Below is a small trained network, with its code and all its weights. Each question gives an input and a target symbol and asks what happens when units are switched off, that is, made to give their printed mean instead of their output.

import numpy as np


def w(rows, s, z=0):
    codes = np.array(rows[::2]) - 128.0
    scale = np.full(codes.shape[1], s)
    scale[-1] = z or s
    return codes * scale


def f(y):
    return np.maximum(y, 0)


def softmax(a):
    e = np.exp(a - a.max(-1, keepdims=True))
    return e / e.sum(-1, keepdims=True)


def log_softmax(a):
    a = a - a.max(-1, keepdims=True)
    return a - np.log(np.exp(a).sum(-1, keepdims=True))


def net(x, mask):
    ids = ['ΞΠΩβγηθλτ'.index(c) for c in x.split()]
    T = len(ids)
    res = E[ids] + P[:T]
    r = res
    for j in range(2):
        rows = slice(3 * j, 3 * j + 3)
        q, k, v = (r @ M[0][rows].T for M in (Q, K, V))
        z = softmax(np.where(np.tri(T) > 0, q @ k.T / 3**0.5, -1e9)) @ v
        o = O[0][rows]
        res = res + np.where(mask[j], z, o[:, -1]) @ o[:, :-1]
    y = f(res @ A[0][:, :-1].T + A[0][:, -1])
    res = res + np.where(mask[2:18], y, B[0][:, -1]) @ B[0][:, :-1]
    return log_softmax(res[-1] @ U[:, :-1].T + U[:, -1])


Q, K, V, O, A, B = {}, {}, {}, {}, {}, {}
E = w([
[70,118,129],'Ξ',
[145,140,126],'Π',
[168,133,146],'Ω',
[185,101,128],'β',
[172,134,127],'γ',
[163,106,130],'η',
[5,146,122],'θ',
[41,68,65],'λ',
[186,90,66],'τ',
],0.012)
P = w([
[105,143,105],'0',
[105,181,127],'1',
[169,104,170],'2',
[171,149,96],'3',
[4,207,114],'4',
[119,70,158],'5',
[61,115,69],'6',
[146,245,141],'7',
[86,42,142],'8',
],0.023)
Q[0] = w([
[182,111,60],'h1',
[115,146,141],'h1',
[150,136,57],'h1',
[176,137,231],'h2',
[34,103,162],'h2',
[127,11,148],'h2',
],0.013)
K[0] = w([
[127,152,99],'h1',
[144,142,142],'h1',
[128,151,148],'h1',
[112,103,197],'h2',
[184,114,149],'h2',
[128,248,161],'h2',
],0.017)
V[0] = w([
[92,169,203],'h1',
[122,110,123],'h1',
[121,7,201],'h1',
[75,115,160],'h2',
[86,150,148],'h2',
[167,187,178],'h2',
],0.017)
O[0] = w([
[88,130,182,137],'h1',
[123,131,113,135],'h1',
[106,85,131,4],'h1',
[71,87,153,111],'h2',
[10,142,128,183],'h2',
[160,153,183,100],'h2',
],0.013,0.0036)
A[0] = w([
[199,135,155,36],'n1',
[98,213,196,1],'n2',
[56,168,158,87],'n3',
[176,83,89,176],'n4',
[126,217,124,71],'n5',
[155,54,198,12],'n6',
[154,153,117,39],'n7',
[105,26,125,59],'n8',
[230,150,233,112],'n9',
[167,54,84,244],'n10',
[84,9,135,77],'n11',
[196,118,140,110],'n12',
[137,146,85,14],'n13',
[156,154,85,50],'n14',
[102,185,217,98],'n15',
[88,151,14,44],'n16',
],0.011,0.0079)
B[0] = w([
[91,164,132,142],'n1',
[166,15,71,155],'n2',
[122,108,162,229],'n3',
[124,108,174,178],'n4',
[166,153,106,194],'n5',
[136,131,8,161],'n6',
[106,144,90,135],'n7',
[225,99,91,182],'n8',
[102,135,157,190],'n9',
[88,67,218,217],'n10',
[163,172,147,222],'n11',
[156,62,57,154],'n12',
[144,197,112,137],'n13',
[212,179,105,156],'n14',
[156,54,139,190],'n15',
[105,138,85,254],'n16',
],0.012,0.0078)
U = w([
[39,118,157,23],'Ξ',
[106,133,245,227],'Π',
[179,68,161,158],'Ω',
[130,213,184,215],'β',
[201,73,31,2],'γ',
[153,157,121,143],'η',
[107,45,31,8],'θ',
[30,233,159,192],'λ',
[136,221,63,65],'τ',
],0.011,0.0084)

Each question gives the input, a string of symbols that net reads in full, and the target symbol t.
The units are the heads (3 rows each of Q, K, V and O) and the neurons (one row each of A and B). Each row of codes is followed by its name. A weight is (code - 128) times the scale printed after its matrix; where a second scale follows, it is the last column's (O, A, B and U).
mask holds one flag per unit, heads first, then neurons. A switched-off unit (its flag False) gives its mean, the last column of its rows in O or B, instead of its output. The means were averaged over made-up inputs and are rounded, as every weight is.
A unit's drop is (log p(t) with every unit on - log p(t) with that unit switched off) / (log p(t) with every unit on - log p(t) with every unit switched off).
The circuit of an input: a set's keep is (log p(t) with only the set's units on - log p(t) with every unit switched off) / (log p(t) with every unit on - log p(t) with every unit switched off). Starting from the 12 units with the biggest drops (on a tie, the unit counted first), units are removed one at a time, each time the one whose removal leaves the highest keep (on an exact tie, the one counted first), for as long as the keep stays at least 0.8.
circuit, biggest first: the units of the circuit, biggest drop first
most important unit: the unit with the biggest drop
k most important neurons: the k neurons with the biggest drops, biggest first
which heads matter: for each layer, one digit per head in row order, 1 if its drop is at least 0.15 and else 0, layers parted by /
input Ξ Ξ Ξ Ω, target λ: which heads matter => 01
input Ω Ω Ω Ω, target β: circuit, biggest first => [n9 h1 h2]
input λ Π η Ω θ τ Ξ λ, target τ: which heads matter => 01
input Ω τ β Ξ λ Ξ Π, target λ: which heads matter => 00
input τ Π γ η τ Ξ τ η β, target Π: most important unit => n9
input θ Ω Π θ Ξ Ω τ Ω, target τ: circuit, biggest first => [h2 n10]
input Ξ Ξ λ Ω β γ β β τ, target Π: which heads matter => 01
input Ξ β λ θ, target λ: circuit, biggest first => [n8 n15 n2]
input Ξ γ τ Π τ θ β θ λ, target Π: 2 most important neurons => [n11 n3]
input Ω Ξ τ λ θ γ, target Π: circuit, biggest first => [n11 n3 h2]
input Ω Π Ξ Π Ξ θ θ η, target θ: circuit, biggest first => [n2 h2 h1]
input γ Ξ Ξ γ Π, target γ: circuit, biggest first => [n2 h2]
input Ξ τ η, target Π: circuit, biggest first => [n10 n9]
input β λ Ξ λ β λ η γ, target λ: circuit, biggest first => [h2 n8]
input γ Ξ λ β Π Ξ Ξ, target Ω: circuit, biggest first => [h2 n10]
input Ω β Ξ Ω τ, target τ: circuit, biggest first => [h2 n10]
input η λ γ τ β γ τ θ θ, target Ω: 3 most important neurons => [n8 n15 n10]
input Ω λ Ξ Ξ Ξ, target Ξ: circuit, biggest first => [h1 n2]
input Ξ η β Ξ Ξ Ξ λ, target λ: circuit, biggest first => [h1 n15 n2]
input β β Ω Π Π, target Ω: circuit, biggest first => [h2 n2]
input Ω Ξ Ω Ξ Ω, target Ω: 2 most important neurons => [n2 n15]
input θ Ω λ λ Ω Ξ β Ξ θ, target Ω: most important unit => n8
input Π Π Ξ θ γ, target θ: most important unit => n2
input β Ξ Ξ Ξ Ξ τ Ω, target λ: which heads matter => 10
input β τ Ξ τ Ω λ λ γ, target λ: which heads matter => 01
input Ω Ξ τ, target Π: which heads matter => 00
